Below is a small trained network, with its code and all its weights. Each question gives an input and a class and asks what happens when units are switched off, that is, made to give their printed mean instead of their output.

import numpy as np


def w(rows, s, z=0):
    codes = np.array(rows[::2]) - 128.0
    scale = np.full(codes.shape[1], s)
    scale[-1] = z or s
    return codes * scale


def norm(h):
    return h / np.sqrt((h * h).mean(-1, keepdims=True) + 1e-5)


def f(y):
    return np.maximum(y, 0)


def log_softmax(a):
    a = a - a.max(-1, keepdims=True)
    return a - np.log(np.exp(a).sum(-1, keepdims=True))


def net(x, mask):
    res = np.array(x, float).reshape(1, 7) / 4 @ E
    u = 0
    for l in range(2):
        y = f(norm(res) @ A[l][:, :-1].T + A[l][:, -1])
        res = res + np.where(mask[u : u + 15], y, B[l][:, -1]) @ B[l][:, :-1]
        u += 15
    return log_softmax(norm(res)[-1] @ U[:, :-1].T + U[:, -1])


A, B = {}, {}
E = w([
[189,105,130,214,131,161,114],'x0',
[125,92,142,77,122,104,38],'x1',
[52,183,243,195,98,193,67],'x2',
[126,127,128,127,127,128,127],'x3',
[63,87,72,176,4,120,131],'x4',
[126,129,128,129,128,128,128],'x5',
[142,215,120,180,126,38,79],'x6',
],0.0025)
A[0] = w([
[131,154,195,79,138,152,145,105],'0.n0',
[70,156,183,174,158,102,253,27],'0.n1',
[140,60,118,78,144,170,163,104],'0.n2',
[139,198,100,168,107,55,119,23],'0.n3',
[65,186,132,60,116,135,139,23],'0.n4',
[117,67,136,116,88,198,183,73],'0.n5',
[113,101,67,106,33,106,143,140],'0.n6',
[233,159,98,57,197,133,141,133],'0.n7',
[158,83,105,82,118,105,62,136],'0.n8',
[90,159,99,36,123,67,180,114],'0.n9',
[93,167,49,151,183,136,219,124],'0.n10',
[68,136,111,195,164,151,186,130],'0.n11',
[55,203,165,67,97,137,149,126],'0.n12',
[170,76,82,190,152,169,83,254],'0.n13',
[127,81,198,75,98,109,34,42],'0.n14',
],0.0053,0.0026)
B[0] = w([
[83,135,153,105,152,91,135,182],'0.n0',
[252,162,73,21,47,154,54,177],'0.n1',
[93,116,34,187,205,198,74,200],'0.n2',
[63,155,25,159,224,168,49,177],'0.n3',
[192,38,164,132,169,69,54,160],'0.n4',
[110,170,29,178,197,142,77,189],'0.n5',
[46,175,133,120,74,66,228,216],'0.n6',
[48,189,163,112,82,80,202,253],'0.n7',
[239,156,82,87,52,202,110,201],'0.n8',
[189,5,168,204,160,51,86,207],'0.n9',
[217,103,134,43,57,150,24,197],'0.n10',
[147,113,139,68,55,118,54,187],'0.n11',
[114,20,186,174,153,74,77,214],'0.n12',
[136,59,198,172,127,30,164,244],'0.n13',
[226,182,46,65,56,168,113,190],'0.n14',
],0.0044,0.0036)
A[1] = w([
[70,146,41,121,112,79,199,70],'1.n0',
[53,180,224,182,128,177,55,44],'1.n1',
[97,192,41,167,209,120,53,53],'1.n2',
[214,104,179,253,148,129,121,131],'1.n3',
[95,82,77,107,116,76,172,96],'1.n4',
[63,98,96,100,186,249,126,83],'1.n5',
[155,159,87,123,155,40,134,4],'1.n6',
[207,112,112,196,122,98,193,83],'1.n7',
[129,151,82,107,145,76,133,55],'1.n8',
[150,189,162,103,190,89,85,139],'1.n9',
[155,181,189,65,228,152,176,76],'1.n10',
[139,146,137,114,104,52,177,46],'1.n11',
[112,150,204,147,118,132,41,18],'1.n12',
[213,156,93,83,55,171,137,191],'1.n13',
[138,37,144,169,69,98,125,163],'1.n14',
],0.0058,0.0026)
B[1] = w([
[132,173,202,141,103,181,152,186],'1.n0',
[229,95,145,78,136,209,241,207],'1.n1',
[37,117,2,203,242,201,123,171],'1.n2',
[59,89,101,57,159,33,78,201],'1.n3',
[138,150,215,152,152,135,129,200],'1.n4',
[71,206,8,225,218,103,101,157],'1.n5',
[132,104,98,111,178,233,169,176],'1.n6',
[152,58,154,67,147,137,75,186],'1.n7',
[137,93,125,135,149,194,149,163],'1.n8',
[65,145,118,174,62,112,126,211],'1.n9',
[77,172,150,202,22,91,114,175],'1.n10',
[111,72,112,154,147,191,149,174],'1.n11',
[197,104,92,117,147,175,195,205],'1.n12',
[159,200,72,112,81,148,55,220],'1.n13',
[105,185,143,115,193,90,124,253],'1.n14',
],0.0058,0.0044)
U = w([
[37,158,17,214,255,215,107,88],'0',
[243,203,77,34,32,167,42,98],'1',
[220,60,224,71,169,208,222,166],'2',
[69,18,239,82,221,5,86,75],'3',
[13,233,238,221,19,101,209,2],'4',
],0.0091,0.0019)

Each question gives the input, the list of numbers given to net, and the class t.
The units are the neurons (one row each of A and B). Each row of codes is followed by its name. A weight is (code - 128) times the scale printed after its matrix; where a second scale follows, it is the last column's (A, B and U).
mask holds one flag per neuron, layer by layer. A switched-off neuron (its flag False) gives its mean, the last column of its row in B, instead of its output. The means were averaged over made-up inputs and are rounded, as every weight is.
A unit's drop is (log p(t) with every unit on - log p(t) with that unit switched off) / (log p(t) with every unit on - log p(t) with every unit switched off).
The circuit of an input: a set's keep is (log p(t) with only the set's units on - log p(t) with every unit switched off) / (log p(t) with every unit on - log p(t) with every unit switched off). Starting from the 12 units with the biggest drops (on a tie, the unit counted first), units are removed one at a time, each time the one whose removal leaves the highest keep (on an exact tie, the one counted first), for as long as the keep stays at least 0.8.
units of the circuit, in order: the units of the circuit, biggest drop first
k most important neurons: the k neurons with the biggest drops, biggest first
top k neurons in layer l: the k neurons of layer l with the biggest drops, biggest first
input [-1,0,-2,-4,5,-5,-1], class 4: units of the circuit, in order : (0.n6)
input [5,-7,-7,0,-3,5,-3], class 1: 3 most important neurons : (0.n10; 1.n13; 0.n6)
input [0,4,6,8,-6,-1,-1], class 2: 3 most important neurons : (1.n1; 1.n12; 0.n8)
input [-3,-2,4,3,-5,0,-5], class 0: 4 most important neurons : (1.n5; 0.n13; 0.n2; 0.n6)
input [7,6,-2,4,-8,6,1], class 4: 3 most important neurons : (1.n10; 0.n7; 0.n9)
input [7,-6,6,-1,6,-8,1], class 3: 2 most important neurons : (0.n13; 1.n3)
input [-7,4,2,2,-1,-7,7], class 0: 2 most important neurons : (0.n3; 1.n2)
input [5,4,-6,5,-4,-1,-7], class 0: 3 most important neurons : (0.n2; 1.n5; 0.n9)
input [5,3,-3,0,-8,-7,8], class 0: 3 most important neurons : (0.n3; 1.n2; 1.n6)
input [3,6,5,6,-6,5,5], class 1: 4 most important neurons : (0.n14; 0.n2; 0.n5; 0.n3)
input [-5,1,-3,8,4,-3,5], class 0: top 4 neurons in layer 0 : (0.n3; 0.n13; 0.n7; 0.n11)
input [6,-5,-5,1,-4,1,5], class 3: 3 most important neurons : (0.n13; 1.n7; 0.n14)
input [-7,-2,6,-5,3,8,5], class 3: units of the circuit, in order : (0.n12; 0.n4)
input [3,-8,-8,-8,0,-3,-1], class 1: units of the circuit, in order : (0.n10)
input [5,-4,6,-5,-7,0,-4], class 4: top 3 neurons in layer 1 : (1.n10; 1.n9; 1.n7)
input [-1,0,-3,1,6,1,-5], class 4: 4 most important neurons : (0.n6; 1.n0; 0.n3; 1.n4)
input [-2,-2,-5,-6,6,2,-3], class 4: 4 most important neurons : (0.n6; 1.n0; 1.n1; 1.n12)
input [-3,5,-4,5,-8,-3,-3], class 4: 2 most important neurons : (0.n7; 1.n10)
input [-1,-2,-4,-2,-8,4,-7], class 4: units of the circuit, in order : (0.n7; 1.n10)
input [8,-7,3,0,-6,5,-6], class 3: units of the circuit, in order : (1.n3)
input [6,-6,5,-5,-7,-8,-6], class 4: 2 most important neurons : (1.n10; 0.n9)
input [-7,-1,7,5,2,5,-4], class 2: top 2 neurons in layer 1 : (1.n1; 1.n12)
input [2,-8,4,-1,5,-1,7], class 1: units of the circuit, in order : (0.n1; 0.n11)
input [4,1,-5,-2,2,5,-6], class 0: top 2 neurons in layer 0 : (0.n2; 0.n5)
input [-7,1,-3,5,2,-6,-5], class 3: top 4 neurons in layer 0 : (0.n9; 0.n3; 0.n6; 0.n4)
input [3,-5,7,-1,7,-7,-3], class 2: top 2 neurons in layer 1 : (1.n1; 1.n9)
input [-7,2,-5,3,-2,5,6], class 3: units of the circuit, in order : (0.n9)
input [-2,-1,-4,5,-5,6,0], class 4: top 3 neurons in layer 0 : (0.n7; 0.n13; 0.n12)
